Here is a tiny trained network, its code and every weight. The questions are about switching its units off for an input and a target symbol, where a switched-off unit gives its printed mean instead of its output.

import numpy as np


def w(rows, s, z=0):
    codes = np.array(rows[::2]) - 128.0
    scale = np.full(codes.shape[1], s)
    scale[-1] = z or s
    return codes * scale


def norm(h):
    return h / np.sqrt((h * h).mean(-1, keepdims=True) + 1e-5)


def f(y):
    return y / 2 * (1 + np.tanh(0.7978845608 * (y + 0.044715 * y**3)))


def softmax(a):
    e = np.exp(a - a.max(-1, keepdims=True))
    return e / e.sum(-1, keepdims=True)


def log_softmax(a):
    a = a - a.max(-1, keepdims=True)
    return a - np.log(np.exp(a).sum(-1, keepdims=True))


def net(x, mask):
    ids = ['βδεηλμστφ'.index(c) for c in x.split()]
    T = len(ids)
    res = E[ids] + P[:T]
    q, k, v = (norm(res) @ M[0].T for M in (Q, K, V))
    z = softmax(np.where(np.tri(T) > 0, q @ k.T / 3**0.5, -1e9)) @ v
    res = res + np.where(mask[0], z, O[0][:, -1]) @ O[0][:, :-1]
    y = f(norm(res) @ A[0][:, :-1].T + A[0][:, -1])
    res = res + np.where(mask[1:17], y, B[0][:, -1]) @ B[0][:, :-1]
    return log_softmax(norm(res)[-1] @ U[:, :-1].T + U[:, -1])


Q, K, V, O, A, B = {}, {}, {}, {}, {}, {}
E = w([
[134,147,108,171,129,194,90],'β',
[132,150,111,166,124,194,95],'δ',
[135,148,109,174,130,188,84],'ε',
[132,150,118,166,117,204,105],'η',
[136,146,107,170,127,192,96],'λ',
[97,210,234,203,129,60,206],'μ',
[187,64,77,110,1,124,104],'σ',
[134,147,148,106,128,148,60],'τ',
[133,80,92,137,148,95,166],'φ',
],0.0053)
P = w([
[211,197,6,97,254,63,118],'0',
[103,165,77,186,146,73,83],'1',
[100,118,121,168,144,91,62],'2',
[108,105,145,150,136,115,83],'3',
[122,94,157,134,137,141,108],'4',
[131,90,175,118,133,162,124],'5',
[137,85,188,113,137,175,135],'6',
[140,78,205,105,136,187,138],'7',
],0.0036)
Q[0] = w([
[75,203,34,65,100,46,112],'H1',
[92,4,154,88,205,100,130],'H1',
[196,84,69,181,54,217,66],'H1',
],0.0034)
K[0] = w([
[60,193,141,235,229,128,72],'H1',
[220,141,3,140,87,92,97],'H1',
[133,34,147,129,156,203,149],'H1',
],0.0039)
V[0] = w([
[49,139,169,145,157,76,147],'H1',
[182,80,114,118,2,92,107],'H1',
[122,71,88,126,151,133,184],'H1',
],0.0059)
O[0] = w([
[144,80,124,62,31,203,150,16],'H1',
[39,206,254,185,92,49,131,1],'H1',
[31,56,81,146,145,139,105,39],'H1',
],0.0047,0.002)
A[0] = w([
[83,180,179,172,179,110,145,137],'N1',
[151,83,40,96,77,92,82,2],'N2',
[61,200,110,156,131,73,128,107],'N3',
[5,79,155,150,99,114,100,80],'N4',
[133,97,113,115,181,193,127,95],'N5',
[112,171,150,123,106,176,109,88],'N6',
[3,133,182,150,68,138,138,46],'N7',
[150,86,100,158,77,190,64,79],'N8',
[169,146,77,142,131,89,165,136],'N9',
[173,101,8,76,159,187,84,186],'N10',
[40,89,115,134,149,170,181,133],'N11',
[184,101,151,115,193,45,171,114],'N12',
[22,57,105,99,107,72,143,140],'N13',
[144,96,81,34,111,173,69,123],'N14',
[114,177,109,128,174,131,47,137],'N15',
[105,103,163,101,192,88,97,173],'N16',
],0.0061,0.0026)
B[0] = w([
[106,108,62,96,117,117,52,159],'N1',
[121,109,91,33,185,199,137,135],'N2',
[195,171,146,14,173,134,141,133],'N3',
[108,157,83,135,145,166,237,129],'N4',
[112,158,149,124,90,147,156,164],'N5',
[140,97,129,115,102,63,127,133],'N6',
[117,252,67,160,184,61,133,135],'N7',
[116,222,78,111,189,70,159,175],'N8',
[46,142,142,124,197,108,60,144],'N9',
[133,224,177,144,160,31,69,255],'N10',
[200,74,167,73,51,141,113,124],'N11',
[62,148,21,138,123,135,116,143],'N12',
[151,121,242,191,40,197,169,125],'N13',
[77,159,74,194,179,96,130,161],'N14',
[115,65,151,118,95,148,226,177],'N15',
[166,160,76,106,33,174,192,137],'N16',
],0.0044,0.0074)
U = w([
[109,79,160,85,150,133,175,129],'β',
[102,86,133,96,139,132,147,53],'δ',
[99,80,126,99,139,139,130,62],'ε',
[98,88,130,111,137,165,111,75],'η',
[102,81,126,115,135,181,108,96],'λ',
[123,155,207,255,69,68,111,43],'μ',
[108,153,50,97,197,54,73,179],'σ',
[173,118,204,34,80,148,120,254],'τ',
[80,145,29,110,96,175,251,143],'φ',
],0.006,0.0041)

Each question gives the input, a string of symbols that net reads in full, and the target symbol t.
The units are the heads (3 rows each of Q, K, V and O) and the neurons (one row each of A and B). Each row of codes is followed by its name. A weight is (code - 128) times the scale printed after its matrix; where a second scale follows, it is the last column's (O, A, B and U).
mask holds one flag per unit, heads first, then neurons. A switched-off unit (its flag False) gives its mean, the last column of its rows in O or B, instead of its output. The means were averaged over made-up inputs and are rounded, as every weight is.
A unit's drop is (log p(t) with every unit on - log p(t) with that unit switched off) / (log p(t) with every unit on - log p(t) with every unit switched off).
The circuit of an input: a set's keep is (log p(t) with only the set's units on - log p(t) with every unit switched off) / (log p(t) with every unit on - log p(t) with every unit switched off). Starting from the 12 units with the biggest drops (on a tie, the unit counted first), units are removed one at a time, each time the one whose removal leaves the highest keep (on an exact tie, the one counted first), for as long as the keep stays at least 0.8.
circuit, biggest first: the units of the circuit, biggest drop first
unit that matters most: the unit with the biggest drop
top k neurons: the k neurons with the biggest drops, biggest first
drop when u is switched off: that unit's drop, to one decimal
input φ τ σ η η φ, target φ: top 2 neurons => [N10, N4]
input λ τ η λ β λ φ η, target μ: circuit, biggest first => [N2, N3, N9]
input μ φ σ η λ λ φ φ, target φ: circuit, biggest first => [H1, N10, N16]
input ε σ ε τ φ η, target φ: circuit, biggest first => [H1, N10, N4]
input τ β μ η σ φ λ σ, target μ: circuit, biggest first => [H1]
input δ φ λ ε φ μ φ, target τ: circuit, biggest first => [H1, N11, N13]
input σ η φ δ λ, target φ: top 3 neurons => [N10, N15, N9]
input β ε φ φ ε φ σ, target φ: top 2 neurons => [N10, N4]
input φ σ φ η δ, target φ: circuit, biggest first => [H1, N10, N15, N4]
input μ σ φ μ φ η τ, target φ: circuit, biggest first => [H1, N10, N4, N16]
input σ φ δ, target φ: circuit, biggest first => [H1, N10, N4, N15]
input ε μ μ μ φ μ φ, target μ: top 4 neurons => [N13, N10, N14, N15]
input σ η μ φ τ, target φ: top 3 neurons => [N10, N16, N4]
input σ μ φ η λ η σ, target μ: top neuron => [N15]
input σ η μ φ λ, target φ: top 4 neurons => [N10, N4, N15, N9]
input δ δ σ τ ε τ β, target τ: top 2 neurons => [N14, N10]
input β φ δ φ μ σ, target φ: top 3 neurons => [N10, N2, N4]
input δ τ η λ φ τ τ λ, target μ: top 2 neurons => [N2, N3]
input δ φ η σ τ τ, target τ: top 4 neurons => [N10, N14, N8, N16]
input φ λ τ η δ η δ τ, target μ: unit that matters most => N2
input λ λ σ δ δ φ φ ε, target φ: drop when N4 is switched off => 0.4
